Here is a tiny trained network, its code and every weight. The questions are about switching its units off for an input and a target symbol, where a switched-off unit gives its printed mean instead of its output.

import numpy as np


def w(rows, s, z=0):
    codes = np.array(rows[::2]) - 128.0
    scale = np.full(codes.shape[1], s)
    scale[-1] = z or s
    return codes * scale


def f(y):
    return np.maximum(y, 0)


def softmax(a):
    e = np.exp(a - a.max(-1, keepdims=True))
    return e / e.sum(-1, keepdims=True)


def log_softmax(a):
    a = a - a.max(-1, keepdims=True)
    return a - np.log(np.exp(a).sum(-1, keepdims=True))


def net(x, mask):
    ids = ['ΞΣΩαβθμψ'.index(c) for c in x.split()]
    T = len(ids)
    res = E[ids] + P[:T]
    u = 0
    for l in range(2):
        r = res
        for j in range(2):
            rows = slice(2 * j, 2 * j + 2)
            q, k, v = (r @ M[l][rows].T for M in (Q, K, V))
            z = softmax(np.where(np.tri(T) > 0, q @ k.T / 2**0.5, -1e9)) @ v
            o = O[l][rows]
            res = res + np.where(mask[u + j], z, o[:, -1]) @ o[:, :-1]
        u += 2
        y = f(res @ A[l][:, :-1].T + A[l][:, -1])
        res = res + np.where(mask[u : u + 12], y, B[l][:, -1]) @ B[l][:, :-1]
        u += 12
    return log_softmax(res[-1] @ U[:, :-1].T + U[:, -1])


Q, K, V, O, A, B = {}, {}, {}, {}, {}, {}
E = w([
[178,95,137,169,36,118,44,126,200,131,164],'Ξ',
[103,80,198,109,205,222,105,2,96,104,181],'Σ',
[151,156,188,161,164,38,156,105,121,209,167],'Ω',
[77,197,104,141,200,128,104,185,154,136,131],'α',
[104,143,49,87,90,168,175,125,137,97,36],'β',
[249,25,109,94,58,90,148,18,83,175,189],'θ',
[128,125,27,137,57,205,38,126,196,116,125],'μ',
[69,206,59,212,138,134,133,135,205,220,118],'ψ',
],0.0079)
P = w([
[104,115,145,115,138,104,154,144,175,90,139],'0',
[168,128,69,146,174,97,54,153,18,191,104],'1',
[93,105,125,44,82,212,136,208,135,220,213],'2',
[203,139,121,189,135,128,43,65,112,140,61],'3',
[93,59,113,126,198,74,164,58,254,40,167],'4',
[191,180,157,205,84,150,114,53,103,125,85],'5',
[106,43,158,71,120,243,122,202,141,215,158],'6',
],0.0082)
Q[0] = w([
[111,98,142,142,176,103,170,88,182,2,137],'L0H1',
[97,40,155,62,192,210,104,122,133,195,162],'L0H1',
[3,223,109,127,143,200,137,253,225,74,34],'L0H2',
[183,84,63,93,47,172,103,135,71,69,52],'L0H2',
],0.0069)
K[0] = w([
[87,112,140,17,111,250,43,190,58,169,149],'L0H1',
[66,60,102,77,173,89,175,134,217,21,189],'L0H1',
[64,240,1,132,153,184,85,188,148,78,37],'L0H2',
[230,35,75,62,42,196,136,120,96,38,73],'L0H2',
],0.0063)
V[0] = w([
[53,72,123,81,155,255,16,83,127,132,229],'L0H1',
[123,73,211,136,233,86,170,56,107,165,125],'L0H1',
[43,178,62,112,167,103,151,194,194,135,143],'L0H2',
[151,128,177,124,142,41,214,148,123,185,138],'L0H2',
],0.0048)
O[0] = w([
[164,188,114,239,64,152,235,133,137,119,213,254],'L0H1',
[45,102,127,77,80,130,102,110,202,253,211,214],'L0H1',
[158,70,229,193,156,193,220,119,173,202,113,50],'L0H2',
[199,68,175,9,175,90,91,90,164,143,72,128],'L0H2',
],0.0047,0.0035)
A[0] = w([
[122,222,140,161,67,103,130,133,170,169,70,121],'L0N1',
[50,67,106,69,87,177,215,166,133,66,100,107],'L0N2',
[107,88,51,82,113,139,129,141,210,100,162,117],'L0N3',
[92,198,131,137,194,151,165,176,117,112,164,71],'L0N4',
[2,48,99,73,158,183,171,141,222,171,189,214],'L0N5',
[174,80,191,11,84,72,160,94,175,143,125,120],'L0N6',
[179,185,188,210,105,179,111,46,84,218,95,253],'L0N7',
[166,181,68,168,80,69,96,141,73,127,145,65],'L0N8',
[160,90,78,85,129,129,66,171,117,175,126,214],'L0N9',
[139,139,83,153,128,59,81,103,139,106,124,206],'L0N10',
[153,139,51,112,135,109,133,165,66,136,88,80],'L0N11',
[38,120,84,124,115,153,198,166,171,113,78,155],'L0N12',
],0.0066,0.0041)
B[0] = w([
[117,196,15,103,192,98,28,147,61,232,112,148],'L0N1',
[214,67,123,34,85,228,221,3,51,170,244,148],'L0N2',
[171,75,151,190,152,142,193,37,168,157,66,166],'L0N3',
[121,167,207,189,186,98,217,132,164,146,90,135],'L0N4',
[164,164,194,30,90,121,143,76,183,227,86,254],'L0N5',
[191,2,103,239,47,155,211,135,160,156,159,168],'L0N6',
[142,128,59,159,175,234,89,158,116,84,167,246],'L0N7',
[105,163,30,17,155,39,52,68,81,138,88,151],'L0N8',
[108,155,134,81,58,125,104,193,151,236,153,192],'L0N9',
[108,143,37,161,138,62,76,95,157,145,79,181],'L0N10',
[78,130,56,167,75,137,91,151,237,82,151,138],'L0N11',
[192,176,100,126,179,228,140,29,128,193,104,154],'L0N12',
],0.0052,0.0082)
Q[1] = w([
[61,214,64,144,90,100,80,150,70,96,154],'L1H1',
[92,164,136,94,72,198,110,236,94,226,207],'L1H1',
[133,115,101,162,193,66,145,47,253,36,82],'L1H2',
[124,112,108,125,188,101,104,126,19,97,105],'L1H2',
],0.0056)
K[1] = w([
[112,147,101,159,151,153,72,131,56,62,126],'L1H1',
[119,146,136,254,209,100,146,55,212,16,111],'L1H1',
[103,147,141,57,82,210,106,220,71,215,180],'L1H2',
[88,118,103,127,112,78,99,203,76,128,63],'L1H2',
],0.0076)
V[1] = w([
[58,250,120,200,186,222,26,110,247,143,45],'L1H1',
[196,215,60,70,247,186,169,76,36,248,80],'L1H1',
[24,222,241,155,242,20,188,255,137,166,84],'L1H2',
[185,132,12,246,67,14,52,222,138,213,60],'L1H2',
],0.0046)
O[1] = w([
[142,170,19,104,49,113,57,137,164,40,193,153],'L1H1',
[163,91,69,142,93,142,3,218,65,160,52,216],'L1H1',
[194,120,229,77,125,112,84,71,176,76,69,1],'L1H2',
[37,17,127,105,186,206,93,157,145,33,94,118],'L1H2',
],0.0066,0.0095)
A[1] = w([
[85,176,136,115,253,139,117,137,47,99,134,52],'L1N1',
[113,203,89,113,115,57,118,115,79,156,152,47],'L1N2',
[176,118,140,103,105,116,97,106,121,144,138,165],'L1N3',
[139,111,111,204,180,161,128,137,168,139,152,171],'L1N4',
[146,190,116,166,91,134,228,104,213,92,222,155],'L1N5',
[177,90,216,52,123,78,123,74,199,146,79,157],'L1N6',
[52,103,162,190,158,135,231,149,117,151,141,4],'L1N7',
[137,95,103,102,85,113,126,90,248,137,160,177],'L1N8',
[127,68,126,169,189,182,93,119,159,7,77,119],'L1N9',
[128,166,94,71,106,103,66,150,94,84,108,37],'L1N10',
[217,224,183,127,70,72,132,82,172,128,154,116],'L1N11',
[161,84,159,92,203,175,107,104,52,46,79,64],'L1N12',
],0.0072,0.0038)
B[1] = w([
[84,189,112,21,195,60,18,28,221,126,23,162],'L1N1',
[60,96,122,43,209,63,129,157,99,144,41,224],'L1N2',
[145,144,132,120,177,127,115,160,83,125,95,209],'L1N3',
[121,98,174,173,90,200,155,161,100,105,177,238],'L1N4',
[23,204,153,58,114,81,224,180,142,64,159,246],'L1N5',
[197,124,60,171,182,208,183,179,222,140,138,179],'L1N6',
[64,46,193,121,52,138,56,85,133,100,61,183],'L1N7',
[47,160,117,53,178,94,139,117,139,91,77,253],'L1N8',
[149,113,180,143,201,111,147,91,31,218,143,195],'L1N9',
[83,154,166,97,148,76,154,84,154,157,103,222],'L1N10',
[189,145,134,224,66,159,63,26,156,188,175,232],'L1N11',
[24,169,130,1,225,55,147,158,97,143,31,148],'L1N12',
],0.0074,0.007)
U = w([
[67,160,151,42,180,93,193,192,135,66,143,84],'Ξ',
[128,183,148,126,118,61,146,65,126,178,161,71],'Σ',
[156,121,106,124,213,132,176,141,198,149,132,70],'Ω',
[218,106,102,248,45,226,49,62,143,142,213,169],'α',
[196,111,125,192,163,129,112,140,28,210,138,253],'β',
[84,94,174,123,76,124,125,98,119,162,89,26],'θ',
[138,146,92,179,50,186,182,250,125,88,197,181],'μ',
[87,160,117,2,176,38,62,99,163,120,15,123],'ψ',
],0.0073,0.0039)

Each question gives the input, a string of symbols that net reads in full, and the target symbol t.
The units are the heads (2 rows each of Q, K, V and O) and the neurons (one row each of A and B). Each row of codes is followed by its name. A weight is (code - 128) times the scale printed after its matrix; where a second scale follows, it is the last column's (O, A, B and U).
mask holds one flag per unit, layer by layer, with each layer's heads first. A switched-off unit (its flag False) gives its mean, the last column of its rows in O or B, instead of its output. The means were averaged over made-up inputs and are rounded, as every weight is.
A unit's drop is (log p(t) with every unit on - log p(t) with that unit switched off) / (log p(t) with every unit on - log p(t) with every unit switched off).
The circuit of an input: a set's keep is (log p(t) with only the set's units on - log p(t) with every unit switched off) / (log p(t) with every unit on - log p(t) with every unit switched off). Starting from the 12 units with the biggest drops (on a tie, the unit counted first), units are removed one at a time, each time the one whose removal leaves the highest keep (on an exact tie, the one counted first), for as long as the keep stays at least 0.8.
units of the circuit, in order: the units of the circuit, biggest drop first
unit that matters most: the unit with the biggest drop
top k neurons: the k neurons with the biggest drops, biggest first
top k neurons in layer l: the k neurons of layer l with the biggest drops, biggest first
heads that matter: for each layer, one digit per head in row order, 1 if its drop is at least 0.15 and else 0, layers parted by /
input Σ θ Ω Σ α, target Ω: top 2 neurons	L1N6, L0N5
input Σ θ Σ ψ, target ψ: units of the circuit, in order	L0N1, L1N2
input Ω β Σ μ θ Ω Ω, target θ: unit that matters most	L1H1
input Σ θ Σ ψ α, target Σ: heads that matter	00 / 01
input Σ θ Σ Σ Σ Ω, target ψ: units of the circuit, in order	L0N1, L0N8, L1N2
input Σ θ Ω μ Σ, target Ω: heads that matter	00 / 01
input Ξ μ θ α α Ξ, target β: top 3 neurons in layer 1	L1N9, L1N5, L1N8
input Σ Σ θ Ω μ, target θ: heads that matter	00 / 11
input Σ Σ θ, target Σ: heads that matter	00 / 01
input Σ μ ψ θ ψ Σ Σ, target ψ: heads that matter	00 / 11
input β Σ β θ θ θ ψ, target θ: heads that matter	00 / 11
input θ β Σ Ξ θ Ω, target ψ: heads that matter	00 / 00
input θ Σ Σ Σ, target α: top 2 neurons	L0N7, L1N5
input Σ θ Ξ Ω Σ Σ, target α: top 2 neurons	L0N5, L1N2
input θ θ Σ Σ θ, target Σ: unit that matters most	L1H2
input Σ β Σ ψ ψ, target Σ: units of the circuit, in order	L1H2, L1N11, L0N5
input θ Σ θ, target θ: top 3 neurons	L0N6, L1N7, L0N7
input Ω Ω Σ θ, target ψ: heads that matter	01 / 00
input Ξ Σ Σ ψ Ω Σ ψ, target Ω: top 2 neurons	L1N6, L0N5
input μ Ω Σ ψ α Σ, target β: top 2 neurons in layer 0	L0N5, L0N9
input Σ Ξ Σ Ξ Ξ ψ, target ψ: heads that matter	00 / 00
input Σ θ Ξ, target Σ: unit that matters most	L1N11
input Σ Σ Σ Ξ, target ψ: heads that matter	00 / 10
input Σ θ Σ ψ Σ μ μ, target Σ: top 2 neurons	L1N11, L1N5
input Ω μ Ξ α θ, target Ξ: top 2 neurons	L1N5, L1N8
